Below are the code and all the weights of a small trained network. Each question names an input and a target symbol and asks about switching units off, where a switched-off unit gives its printed mean instead of its output.

import numpy as np


def w(rows, s, z=0):
    codes = np.array(rows[::2]) - 128.0
    scale = np.full(codes.shape[1], s)
    scale[-1] = z or s
    return codes * scale


def f(y):
    return np.maximum(y, 0)


def softmax(a):
    e = np.exp(a - a.max(-1, keepdims=True))
    return e / e.sum(-1, keepdims=True)


def log_softmax(a):
    a = a - a.max(-1, keepdims=True)
    return a - np.log(np.exp(a).sum(-1, keepdims=True))


def net(x, mask):
    ids = ['βγδεηθμξστφψ'.index(c) for c in x.split()]
    T = len(ids)
    res = E[ids] + P[:T]
    r = res
    for j in range(3):
        rows = slice(3 * j, 3 * j + 3)
        q, k, v = (r @ M[0][rows].T for M in (Q, K, V))
        z = softmax(np.where(np.tri(T) > 0, q @ k.T / 3**0.5, -1e9)) @ v
        o = O[0][rows]
        res = res + np.where(mask[j], z, o[:, -1]) @ o[:, :-1]
    y = f(res @ A[0][:, :-1].T + A[0][:, -1])
    res = res + np.where(mask[3:27], y, B[0][:, -1]) @ B[0][:, :-1]
    return log_softmax(res[-1] @ U[:, :-1].T + U[:, -1])


Q, K, V, O, A, B = {}, {}, {}, {}, {}, {}
E = w([
[164,166,173],'β',
[198,125,121],'γ',
[105,173,156],'δ',
[169,117,102],'ε',
[159,79,127],'η',
[120,181,164],'θ',
[193,251,130],'μ',
[82,117,109],'ξ',
[118,184,172],'σ',
[220,103,64],'τ',
[77,174,43],'φ',
[86,172,134],'ψ',
],0.018)
P = w([
[45,2,248],'0',
[126,151,144],'1',
[130,160,139],'2',
[129,161,136],'3',
[129,162,133],'4',
[126,167,133],'5',
[129,169,137],'6',
[121,174,131],'7',
[118,178,134],'8',
[114,176,123],'9',
[116,183,127],'10',
[106,180,123],'11',
[122,181,131],'12',
[129,184,141],'13',
],0.009)
Q[0] = w([
[176,143,98],'head 0',
[111,205,206],'head 0',
[119,100,108],'head 0',
[189,130,111],'head 1',
[90,146,160],'head 1',
[101,99,144],'head 1',
[111,22,101],'head 2',
[99,9,99],'head 2',
[65,80,218],'head 2',
],0.014)
K[0] = w([
[103,80,67],'head 0',
[154,67,188],'head 0',
[85,157,122],'head 0',
[133,127,63],'head 1',
[108,93,203],'head 1',
[172,143,138],'head 1',
[249,116,103],'head 2',
[251,87,79],'head 2',
[181,20,179],'head 2',
],0.014)
V[0] = w([
[118,138,164],'head 0',
[147,132,57],'head 0',
[97,205,76],'head 0',
[148,60,206],'head 1',
[159,172,74],'head 1',
[104,176,152],'head 1',
[60,118,68],'head 2',
[102,174,38],'head 2',
[172,252,176],'head 2',
],0.011)
O[0] = w([
[88,180,158,128],'head 0',
[149,48,119,127],'head 0',
[89,72,149,107],'head 0',
[233,142,183,97],'head 1',
[110,98,81,164],'head 1',
[48,154,183,146],'head 1',
[68,165,32,167],'head 2',
[140,206,41,193],'head 2',
[254,164,173,255],'head 2',
],0.0078,0.0048)
A[0] = w([
[176,178,159,68],'neuron 0',
[140,179,87,160],'neuron 1',
[108,100,195,254],'neuron 2',
[144,165,177,9],'neuron 3',
[84,203,115,152],'neuron 4',
[63,122,173,166],'neuron 5',
[146,101,78,130],'neuron 6',
[196,154,128,140],'neuron 7',
[2,112,204,176],'neuron 8',
[230,146,146,83],'neuron 9',
[138,190,144,139],'neuron 10',
[121,115,48,235],'neuron 11',
[182,112,68,80],'neuron 12',
[103,67,65,100],'neuron 13',
[162,51,81,104],'neuron 14',
[156,49,81,135],'neuron 15',
[113,245,81,98],'neuron 16',
[15,115,183,132],'neuron 17',
[130,62,192,62],'neuron 18',
[98,13,140,214],'neuron 19',
[161,145,150,45],'neuron 20',
[161,72,89,62],'neuron 21',
[42,105,116,161],'neuron 22',
[149,76,77,113],'neuron 23',
],0.0091,0.0054)
B[0] = w([
[88,135,202,191],'neuron 0',
[61,98,150,214],'neuron 1',
[254,192,65,178],'neuron 2',
[87,85,188,157],'neuron 3',
[161,82,128,212],'neuron 4',
[181,146,60,157],'neuron 5',
[121,113,145,166],'neuron 6',
[85,143,151,209],'neuron 7',
[146,148,34,176],'neuron 8',
[88,105,134,220],'neuron 9',
[104,150,135,198],'neuron 10',
[128,125,179,217],'neuron 11',
[140,79,105,180],'neuron 12',
[189,164,155,157],'neuron 13',
[119,46,186,163],'neuron 14',
[141,58,182,167],'neuron 15',
[123,61,137,247],'neuron 16',
[119,148,50,163],'neuron 17',
[94,72,241,142],'neuron 18',
[173,115,75,151],'neuron 19',
[95,102,144,152],'neuron 20',
[95,79,160,150],'neuron 21',
[77,114,100,160],'neuron 22',
[109,118,154,160],'neuron 23',
],0.0079,0.011)
U = w([
[40,54,85,94],'β',
[112,54,179,134],'γ',
[77,84,158,186],'δ',
[106,133,158,102],'ε',
[162,121,156,42],'η',
[80,109,177,26],'θ',
[196,132,63,201],'μ',
[163,156,128,167],'ξ',
[245,114,99,207],'σ',
[183,163,136,130],'τ',
[140,125,63,3],'φ',
[111,121,157,197],'ψ',
],0.011,0.005)

Each question gives the input, a string of symbols that net reads in full, and the target symbol t.
The units are the heads (3 rows each of Q, K, V and O) and the neurons (one row each of A and B). Each row of codes is followed by its name. A weight is (code - 128) times the scale printed after its matrix; where a second scale follows, it is the last column's (O, A, B and U).
mask holds one flag per unit, heads first, then neurons. A switched-off unit (its flag False) gives its mean, the last column of its rows in O or B, instead of its output. The means were averaged over made-up inputs and are rounded, as every weight is.
A unit's drop is (log p(t) with every unit on - log p(t) with that unit switched off) / (log p(t) with every unit on - log p(t) with every unit switched off).
The circuit of an input: a set's keep is (log p(t) with only the set's units on - log p(t) with every unit switched off) / (log p(t) with every unit on - log p(t) with every unit switched off). Starting from the 12 units with the biggest drops (on a tie, the unit counted first), units are removed one at a time, each time the one whose removal leaves the highest keep (on an exact tie, the one counted first), for as long as the keep stays at least 0.8.
circuit, biggest first: the units of the circuit, biggest drop first
most important unit: the unit with the biggest drop
k most important neurons: the k neurons with the biggest drops, biggest first
which heads matter: for each layer, one digit per head in row order, 1 if its drop is at least 0.15 and else 0, layers parted by /
drop when u is switched off: that unit's drop, to one decimal
input φ τ ψ, target β: circuit, biggest first -> [head 2]
input φ β ψ φ η ε τ ψ τ σ β, target β: circuit, biggest first -> [head 2; head 1]
input δ ε ε γ η φ σ φ τ ε β β, target σ: which heads matter -> 001
input σ γ δ, target τ: which heads matter -> 011
input ψ η ψ τ φ μ γ τ δ γ σ, target μ: which heads matter -> 001
input ε δ β η γ μ θ φ γ γ ε φ ε φ, target β: circuit, biggest first -> [head 2; neuron 16]
input β τ δ τ δ γ, target γ: 2 most important neurons -> [neuron 2; neuron 9]
input δ γ γ μ γ ε φ γ, target β: circuit, biggest first -> [head 2; head 1]
input τ τ ψ δ φ γ δ μ μ τ γ φ η, target σ: which heads matter -> 101
input ε η μ, target θ: which heads matter -> 001
input φ δ σ δ γ β, target β: which heads matter -> 001
input γ ξ γ τ β φ δ θ μ τ, target γ: which heads matter -> 100
input μ σ δ η τ ψ θ δ φ φ μ γ, target β: which heads matter -> 011
input φ γ θ γ τ ε δ, target β: circuit, biggest first -> [head 2]
input φ ψ μ ε γ τ φ φ τ τ δ δ, target β: circuit, biggest first -> [head 2; head 1]
input μ γ η τ η δ ψ γ σ φ θ φ ε ε, target β: 3 most important neurons -> [neuron 2; neuron 1; neuron 16]
input η ε θ, target θ: which heads matter -> 110
input τ τ τ τ γ, target γ: which heads matter -> 110
input ψ β τ η θ σ φ σ ψ, target μ: which heads matter -> 001
input γ φ δ θ ε φ τ τ, target β: which heads matter -> 011
input η μ θ γ σ, target θ: most important unit -> head 0
input η ε ξ, target μ: drop when head 1 is switched off -> -0.1
input ψ τ τ θ, target μ: drop when head 2 is switched off -> 1.1
input ψ σ δ, target μ: drop when neuron 8 is switched off -> 0.2
input η γ σ τ σ τ τ μ ε μ, target θ: drop when head 2 is switched off -> 0.2
